Below are the code and all the weights of a small trained network. Each question names an input and a class and asks about switching units off, where a switched-off unit gives its printed mean instead of its output.

import numpy as np


def w(rows, s, z=0):
    codes = np.array(rows[::2]) - 128.0
    scale = np.full(codes.shape[1], s)
    scale[-1] = z or s
    return codes * scale


def norm(h):
    return h / np.sqrt((h * h).mean(-1, keepdims=True) + 1e-5)


def f(y):
    return y / 2 * (1 + np.tanh(0.7978845608 * (y + 0.044715 * y**3)))


def log_softmax(a):
    a = a - a.max(-1, keepdims=True)
    return a - np.log(np.exp(a).sum(-1, keepdims=True))


def net(x, mask):
    res = np.array(x, float).reshape(1, 6) / 4 @ E
    u = 0
    for l in range(3):
        y = f(norm(res) @ A[l][:, :-1].T + A[l][:, -1])
        res = res + np.where(mask[u : u + 6], y, B[l][:, -1]) @ B[l][:, :-1]
        u += 6
    return log_softmax(norm(res)[-1] @ U[:, :-1].T + U[:, -1])


A, B = {}, {}
E = w([
[37,177,255,144,164,132],'x0',
[56,114,52,35,171,196],'x1',
[63,126,84,221,143,117],'x2',
[28,173,66,130,45,51],'x3',
[125,135,183,114,131,196],'x4',
[206,242,117,64,175,100],'x5',
],0.0067)
A[0] = w([
[154,104,109,151,117,89,153],'L0N0',
[71,156,204,78,140,120,81],'L0N1',
[109,251,103,113,106,169,95],'L0N2',
[133,104,188,76,149,137,91],'L0N3',
[83,214,83,68,77,112,147],'L0N4',
[114,69,181,191,140,174,254],'L0N5',
],0.011,0.0037)
B[0] = w([
[252,171,115,68,94,115,165],'L0N0',
[135,14,122,162,191,167,191],'L0N1',
[195,164,227,118,133,248,192],'L0N2',
[232,182,150,127,172,85,159],'L0N3',
[78,143,190,127,51,255,235],'L0N4',
[92,63,124,75,94,238,255],'L0N5',
],0.0062)
A[1] = w([
[127,81,123,104,73,2,131],'L1N0',
[89,81,37,126,145,160,108],'L1N1',
[126,105,135,109,66,54,82],'L1N2',
[199,98,157,89,98,213,2],'L1N3',
[106,185,130,82,80,116,126],'L1N4',
[4,97,194,248,161,126,178],'L1N5',
],0.0087,0.0018)
B[1] = w([
[191,250,217,167,219,109,143],'L1N0',
[37,238,166,65,28,92,188],'L1N1',
[94,185,254,111,206,147,131],'L1N2',
[53,77,172,101,161,112,254],'L1N3',
[152,108,232,131,14,95,152],'L1N4',
[29,103,9,94,93,116,245],'L1N5',
],0.007,0.0055)
A[2] = w([
[83,119,173,84,223,178,125],'L2N0',
[51,175,50,142,138,103,74],'L2N1',
[182,188,170,101,160,127,103],'L2N2',
[191,17,134,159,149,162,11],'L2N3',
[46,130,156,254,185,132,227],'L2N4',
[126,39,157,95,219,224,252],'L2N5',
],0.0096,0.0026)
B[2] = w([
[169,167,187,211,104,101,192],'L2N0',
[131,44,138,130,178,127,154],'L2N1',
[40,52,141,25,151,58,152],'L2N2',
[138,254,239,203,121,226,153],'L2N3',
[84,71,83,6,40,183,162],'L2N4',
[117,189,143,202,94,88,248],'L2N5',
],0.0084,0.011)
U = w([
[205,110,50,146,218,70,3],'0',
[40,65,66,79,20,185,185],'1',
[154,190,248,199,111,183,163],'2',
],0.011,0.0033)

Each question gives the input, the list of numbers given to net, and the class t.
The units are the neurons (one row each of A and B). Each row of codes is followed by its name. A weight is (code - 128) times the scale printed after its matrix; where a second scale follows, it is the last column's (A, B and U).
mask holds one flag per neuron, layer by layer. A switched-off neuron (its flag False) gives its mean, the last column of its row in B, instead of its output. The means were averaged over made-up inputs and are rounded, as every weight is.
A unit's drop is (log p(t) with every unit on - log p(t) with that unit switched off) / (log p(t) with every unit on - log p(t) with every unit switched off).
The circuit of an input: a set's keep is (log p(t) with only the set's units on - log p(t) with every unit switched off) / (log p(t) with every unit on - log p(t) with every unit switched off). Starting from the 12 units with the biggest drops (on a tie, the unit counted first), units are removed one at a time, each time the one whose removal leaves the highest keep (on an exact tie, the one counted first), for as long as the keep stays at least 0.8.
circuit, biggest first: the units of the circuit, biggest drop first
top k neurons: the k neurons with the biggest drops, biggest first
top k neurons in layer l: the k neurons of layer l with the biggest drops, biggest first
drop of u: that unit's drop, to one decimal
input [4,-7,5,2,-1,5], class 1: circuit, biggest first : [L2N4]
input [-7,-3,1,-2,0,3], class 0: circuit, biggest first : [L0N4; L0N5]
input [-2,-2,-7,3,-7,-1], class 2: top 2 neurons in layer 1 : [L1N0; L1N2]
input [-5,-2,-2,-2,-1,-7], class 2: top 2 neurons : [L1N5; L2N3]
input [-7,-5,6,8,1,0], class 2: circuit, biggest first : [L1N0; L1N5]
input [-8,1,-7,5,-6,-3], class 2: circuit, biggest first : [L1N0; L0N5]
input [-4,3,5,-5,-2,8], class 0: top 2 neurons : [L0N5; L0N4]
input [1,0,-5,-7,-3,8], class 0: circuit, biggest first : [L0N5; L0N4; L2N2]
input [-6,-7,-7,3,2,7], class 1: top 2 neurons : [L2N2; L2N0]
input [-3,3,5,-3,-8,7], class 0: top 2 neurons : [L0N5; L2N4]
input [4,2,3,-7,-1,-5], class 1: top 3 neurons : [L1N5; L0N2; L0N0]
input [-6,8,7,-8,6,0], class 2: top 2 neurons : [L1N5; L2N0]
input [2,-8,3,-2,5,0], class 1: top 3 neurons : [L1N5; L0N2; L2N4]
input [-3,7,-2,-7,-4,-5], class 2: top neuron : [L1N5]
input [-5,-5,5,5,1,1], class 2: top 2 neurons in layer 0 : [L0N0; L0N1]
input [-8,-6,-7,0,-3,-8], class 2: drop of L2N3 : 0.1
input [-6,0,-3,-3,6,-5], class 2: drop of L1N5 : 0.2
input [-6,6,-6,-6,3,0], class 2: drop of L2N4 : 0.0
